Each row is followed by one of two labels, saying whether the row has a hidden trait. Each part has a new trait and two new labels.
[+0.71, +8.94, +0.49, -0.34, +0.30, -0.35, -0.17, +0.23, +0.26, +0.38, -1.19, -0.95, -0.15, -0.70, -0.22, -0.10]
S
[-1.43, -2.80, -0.20, -0.63, +0.24, +0.12, -1.08, +0.07, +1.17, +0.48, -0.93, -3.02, -1.21, +0.22, +0.66, +0.04]
S
[+0.47, +0.43, +0.73, +0.57, +0.60, -1.02, -0.35, +0.50, -0.10, -1.08, -1.77, -3.35, -2.60, +0.61, +0.98, +0.32]
S
[+0.81, -6.77, +0.85, -0.68, -0.99, -0.09, -0.48, +1.26, -2.50, -0.98, -1.39, +0.61, +0.70, +1.30, +0.86, -0.26]
S
[+0.92, -4.47, +0.04, -0.23, -0.51, -0.14, +1.62, +0.11, +0.35, +3.10, +0.34, +2.32, +0.18, +0.73, +1.15, +0.00]
S
[-1.13, -0.46, -0.11, +1.51, +0.55, +1.38, -0.07, -0.61, -2.52, +0.26, +1.79, +1.80, -0.33, +0.36, -0.84, +0.49]
S
[+0.31, +1.00, +0.82, +1.83, +0.71, +0.30, -0.07, +0.28, -3.46, -0.96, -0.21, -0.06, -1.65, +0.79, -0.25, +0.48]
C
[-0.25, -4.00, -0.19, +0.46, -0.16, +0.11, +1.35, -0.27, -0.15, +1.96, +1.18, +1.80, -0.67, +0.74, +0.60, +0.27]
S
[+1.01, +5.27, +0.80, -0.61, -0.07, +0.29, -0.02, +0.68, -1.56, +2.50, -1.74, +1.06, +0.61, +0.28, +0.62, -0.20]
S
[-1.86, +0.83, +0.01, -0.03, +0.20, +1.52, -1.33, -0.16, -1.90, +0.52, +0.21, -0.39, -0.09, +0.01, -0.59, +0.02]
S
[+1.00, +3.66, +1.11, +1.48, +1.04, -0.66, -0.44, +0.52, -1.78, -1.44, -1.72, -2.68, -2.45, +0.59, +0.32, +0.43]
S
[+1.75, +1.54, +0.53, -0.46, -0.35, +0.53, +0.51, +0.64, -1.75, +3.37, -1.22, +3.41, +1.76, +0.63, +0.86, -0.22]
C
[-0.48, -7.05, -0.10, -0.49, -0.13, -0.88, -0.14, +0.30, +1.78, -0.29, -0.83, -2.61, -1.57, +0.84, +1.36, +0.10]
S

New part:
[+1.81, +2.08, +1.03, +4.09, -0.96, -1.47, -0.87, -4.04, -0.33, +0.00, -1.55, -1.32, +0.40, +1.21, -0.07, -0.87]
(11)
[+1.07, +1.06, +3.02, +6.27, -2.61, -3.67, -1.41, -2.06, -0.58, +1.77, -0.37, +0.01, -0.09, +3.03, +2.33, -2.15]
(11)
[-3.34, +0.06, -3.15, +0.01, -1.30, -2.13, -1.57, -0.88, -2.07, +0.07, -0.04, -2.80, +0.44, +0.46, +0.25, -2.07]
(11)
[-1.47, -0.77, -0.04, +0.32, -0.15, +1.09, +0.95, +2.07, +2.67, +0.98, +1.50, +0.49, +0.67, +0.36, -1.72, -1.83]
(11)
[+1.07, -0.55, -0.72, -2.89, +1.26, +0.72, +0.39, +5.49, +0.11, +0.71, +1.62, +0.45, +0.01, +0.10, -1.08, -0.35]
(11)
[+1.51, -0.94, -0.42, -2.25, +0.22, +1.03, +1.69, +1.52, +1.53, +0.04, +0.33, +0.49, -0.32, -3.96, +0.26, +3.61]
(22)
[-3.60, -0.60, -1.42, +1.18, -1.22, -2.41, -0.06, -4.03, -1.20, -0.01, -1.46, -2.40, +0.63, -0.09, +2.97, +0.29]
(22)
[+0.83, +0.08, +5.36, +1.50, +0.39, -0.45, +3.04, -1.58, +3.15, +0.30, -1.42, +2.19, -0.28, +0.60, +3.66, +1.24]
(22)
[-0.41, -1.16, +0.23, -0.59, +1.95, -2.46, +1.60, +1.71, -1.83, +0.68, -0.81, -1.18, +0.39, +0.24, +5.83, +2.62]
(22)
[+0.38, +0.41, +1.75, +2.95, -3.07, -0.91, +2.26, -5.15, +3.42, +0.88, -1.50, -0.48, +0.21, -2.77, -0.36, +1.39]
(11)
[+1.73, +0.48, +3.46, +0.29, -1.43, -3.13, +0.91, +1.86, +0.80, +1.54, -0.02, +1.37, -1.14, +0.27, +2.53, +0.66]
(22)
[+6.33, +2.06, -0.11, +0.85, -0.15, -1.31, -0.29, +3.83, +0.20, +2.01, -0.13, -2.07, +0.76, -0.67, -1.93, +0.66]
(22)
[-4.81, -0.25, -0.69, +0.85, +1.24, -1.10, -0.25, -6.23, -2.82, -1.80, -2.24, -2.45, +0.86, +2.03, +4.19, -0.84]
(22)
[+3.00, -0.38, +0.72, -0.49, +2.89, +0.47, +1.70, +2.02, -0.17, +0.37, -0.53, -0.51, +0.60, -0.87, +2.63, +3.02]
(11)
[-1.15, +0.51, -2.03, -2.54, -2.21, +1.38, -0.77, -0.38, +1.66, -0.61, +0.43, -0.19, -0.48, -2.41, -4.76, -1.17]
(22)
[-0.55, -0.30, +0.98, +1.20, -1.20, -0.52, +0.35, -4.00, +0.05, -0.66, -0.99, +0.53, -0.61, -1.18, +1.45, +1.78]
(22)
